Below is a small trained network, with its code and all its weights. Each question gives an input and a target symbol and asks what happens when units are switched off, that is, made to give their printed mean instead of their output.

import numpy as np


def w(rows, s, z=0):
    codes = np.array(rows[::2]) - 128.0
    scale = np.full(codes.shape[1], s)
    scale[-1] = z or s
    return codes * scale


def norm(h):
    return h / np.sqrt((h * h).mean(-1, keepdims=True) + 1e-5)


def f(y):
    return np.maximum(y, 0)


def softmax(a):
    e = np.exp(a - a.max(-1, keepdims=True))
    return e / e.sum(-1, keepdims=True)


def log_softmax(a):
    a = a - a.max(-1, keepdims=True)
    return a - np.log(np.exp(a).sum(-1, keepdims=True))


def net(x, mask):
    ids = ['ΓΔΘΞΠΩβσ'.index(c) for c in x.split()]
    T = len(ids)
    res = E[ids] + P[:T]
    u = 0
    for l in range(2):
        r = norm(res)
        for j in range(2):
            rows = slice(2 * j, 2 * j + 2)
            q, k, v = (r @ M[l][rows].T for M in (Q, K, V))
            z = softmax(np.where(np.tri(T) > 0, q @ k.T / 2**0.5, -1e9)) @ v
            o = O[l][rows]
            res = res + np.where(mask[u + j], z, o[:, -1]) @ o[:, :-1]
        u += 2
        y = f(norm(res) @ A[l][:, :-1].T + A[l][:, -1])
        res = res + np.where(mask[u : u + 12], y, B[l][:, -1]) @ B[l][:, :-1]
        u += 12
    return log_softmax(norm(res)[-1] @ U[:, :-1].T + U[:, -1])


Q, K, V, O, A, B = {}, {}, {}, {}, {}, {}
E = w([
[43,7,146],'Γ',
[100,219,171],'Δ',
[181,174,109],'Θ',
[90,212,96],'Ξ',
[123,50,29],'Π',
[19,85,81],'Ω',
[223,87,107],'β',
[106,152,59],'σ',
],0.016)
P = w([
[208,194,39],'0',
[2,175,179],'1',
[141,95,203],'2',
[166,95,187],'3',
[207,184,250],'4',
[216,156,216],'5',
[215,145,233],'6',
],0.0064)
Q[0] = w([
[161,94,70],'L0H0',
[90,73,121],'L0H0',
[99,93,58],'L0H1',
[77,90,252],'L0H1',
],0.013)
K[0] = w([
[47,86,21],'L0H0',
[114,173,112],'L0H0',
[67,205,234],'L0H1',
[113,1,92],'L0H1',
],0.0072)
V[0] = w([
[70,122,193],'L0H0',
[122,3,167],'L0H0',
[191,9,154],'L0H1',
[136,158,220],'L0H1',
],0.0067)
O[0] = w([
[102,55,147,7],'L0H0',
[38,148,151,26],'L0H0',
[11,131,56,12],'L0H1',
[107,103,139,10],'L0H1',
],0.011,0.002)
A[0] = w([
[73,127,106,101],'L0N0',
[77,146,45,65],'L0N1',
[106,123,194,53],'L0N2',
[102,113,140,84],'L0N3',
[119,163,188,1],'L0N4',
[201,146,200,164],'L0N5',
[72,111,171,23],'L0N6',
[156,63,100,225],'L0N7',
[195,183,119,90],'L0N8',
[70,245,151,153],'L0N9',
[104,104,84,168],'L0N10',
[60,59,121,149],'L0N11',
],0.011,0.0032)
B[0] = w([
[128,110,175,152],'L0N0',
[65,128,200,164],'L0N1',
[202,163,121,135],'L0N2',
[173,104,95,137],'L0N3',
[150,127,111,140],'L0N4',
[34,88,140,255],'L0N5',
[127,166,65,142],'L0N6',
[90,127,177,224],'L0N7',
[118,64,146,239],'L0N8',
[180,1,116,198],'L0N9',
[160,138,182,168],'L0N10',
[154,113,171,178],'L0N11',
],0.0086,0.0065)
Q[1] = w([
[122,168,123],'L1H0',
[103,148,27],'L1H0',
[138,8,207],'L1H1',
[182,49,159],'L1H1',
],0.018)
K[1] = w([
[157,105,142],'L1H0',
[149,104,201],'L1H0',
[118,249,26],'L1H1',
[84,235,112],'L1H1',
],0.016)
V[1] = w([
[162,138,158],'L1H0',
[121,151,58],'L1H0',
[80,110,164],'L1H1',
[80,124,3],'L1H1',
],0.024)
O[1] = w([
[110,141,143,107],'L1H0',
[139,63,129,193],'L1H0',
[103,161,42,8],'L1H1',
[114,2,44,254],'L1H1',
],0.018,0.0081)
A[1] = w([
[51,191,145,150],'L1N0',
[67,120,168,237],'L1N1',
[133,137,97,100],'L1N2',
[126,129,127,82],'L1N3',
[136,172,218,117],'L1N4',
[137,31,119,143],'L1N5',
[137,84,128,80],'L1N6',
[83,194,6,205],'L1N7',
[109,180,115,64],'L1N8',
[170,166,179,114],'L1N9',
[95,30,163,253],'L1N10',
[176,156,101,101],'L1N11',
],0.018,0.005)
B[1] = w([
[164,133,86,164],'L1N0',
[226,120,71,171],'L1N1',
[99,119,157,129],'L1N2',
[133,110,146,128],'L1N3',
[168,44,133,182],'L1N4',
[234,222,5,229],'L1N5',
[139,158,73,164],'L1N6',
[64,137,18,151],'L1N7',
[140,146,101,144],'L1N8',
[140,77,128,164],'L1N9',
[193,184,118,253],'L1N10',
[110,128,147,133],'L1N11',
],0.015,0.017)
U = w([
[191,155,120,255],'Γ',
[209,159,119,162],'Δ',
[157,48,205,64],'Θ',
[140,7,93,57],'Ξ',
[147,220,199,90],'Π',
[62,138,117,146],'Ω',
[146,243,100,17],'β',
[141,83,214,82],'σ',
],0.015,0.0089)

Each question gives the input, a string of symbols that net reads in full, and the target symbol t.
The units are the heads (2 rows each of Q, K, V and O) and the neurons (one row each of A and B). Each row of codes is followed by its name. A weight is (code - 128) times the scale printed after its matrix; where a second scale follows, it is the last column's (O, A, B and U).
mask holds one flag per unit, layer by layer, with each layer's heads first. A switched-off unit (its flag False) gives its mean, the last column of its rows in O or B, instead of its output. The means were averaged over made-up inputs and are rounded, as every weight is.
A unit's drop is (log p(t) with every unit on - log p(t) with that unit switched off) / (log p(t) with every unit on - log p(t) with every unit switched off).
The circuit of an input: a set's keep is (log p(t) with only the set's units on - log p(t) with every unit switched off) / (log p(t) with every unit on - log p(t) with every unit switched off). Starting from the 12 units with the biggest drops (on a tie, the unit counted first), units are removed one at a time, each time the one whose removal leaves the highest keep (on an exact tie, the one counted first), for as long as the keep stays at least 0.8.
units of the circuit, in order: the units of the circuit, biggest drop first
unit that matters most: the unit with the biggest drop
top k neurons: the k neurons with the biggest drops, biggest first
which heads matter: for each layer, one digit per head in row order, 1 if its drop is at least 0.15 and else 0, layers parted by /
input Δ Ξ Θ Ω Γ Ω Ω, target Π: which heads matter => 01 / 01
input Γ β Δ Δ Ω, target Ω: which heads matter => 11 / 01
input Π σ Ω σ β Π, target Ξ: units of the circuit, in order => [L1H1 L0H1]
input Γ β σ Π Δ Δ Δ, target Ω: top neuron => [L0N9]
input Γ Δ Θ, target Ω: which heads matter => 01 / 01
input Δ β Ω Δ Γ β, target Π: which heads matter => 11 / 01
input Π Ξ Δ β, target Ξ: top 3 neurons => [L0N9 L0N5 L0N1]
input Π Θ Π β Θ Δ Ω, target Ξ: units of the circuit, in order => [L1H1 L0N9]
input Π Δ Ω Θ, target Ξ: units of the circuit, in order => [L1H1 L0N9 L0H1]
input Π Δ Δ, target Ξ: units of the circuit, in order => [L0N9 L1H1]
input Π Π β β Δ Δ σ, target Ξ: units of the circuit, in order => [L1H1 L0N9]
input Γ β Π Δ Γ, target Ω: units of the circuit, in order => [L1H1 L0H1 L1N5 L1N7]
input Π Ξ Π Π Π, target Ξ: units of the circuit, in order => [L1H1 L0N9]
input Δ Γ Γ, target Π: units of the circuit, in order => [L1H1]
input Δ Δ Π Γ Ω Δ, target Π: top 2 neurons => [L0N11 L0N9]
input Ω Δ Ω Ω Ω Π, target β: which heads matter => 00 / 11
input Γ Θ Π, target Ω: which heads matter => 11 / 11
input Γ Π Π, target Ω: which heads matter => 01 / 01
input Γ β σ Δ β, target Ω: which heads matter => 11 / 01
input Π Π Δ β, target Ξ: units of the circuit, in order => [L1H1 L0H0]
input Ω Π β, target β: unit that matters most => L1H1
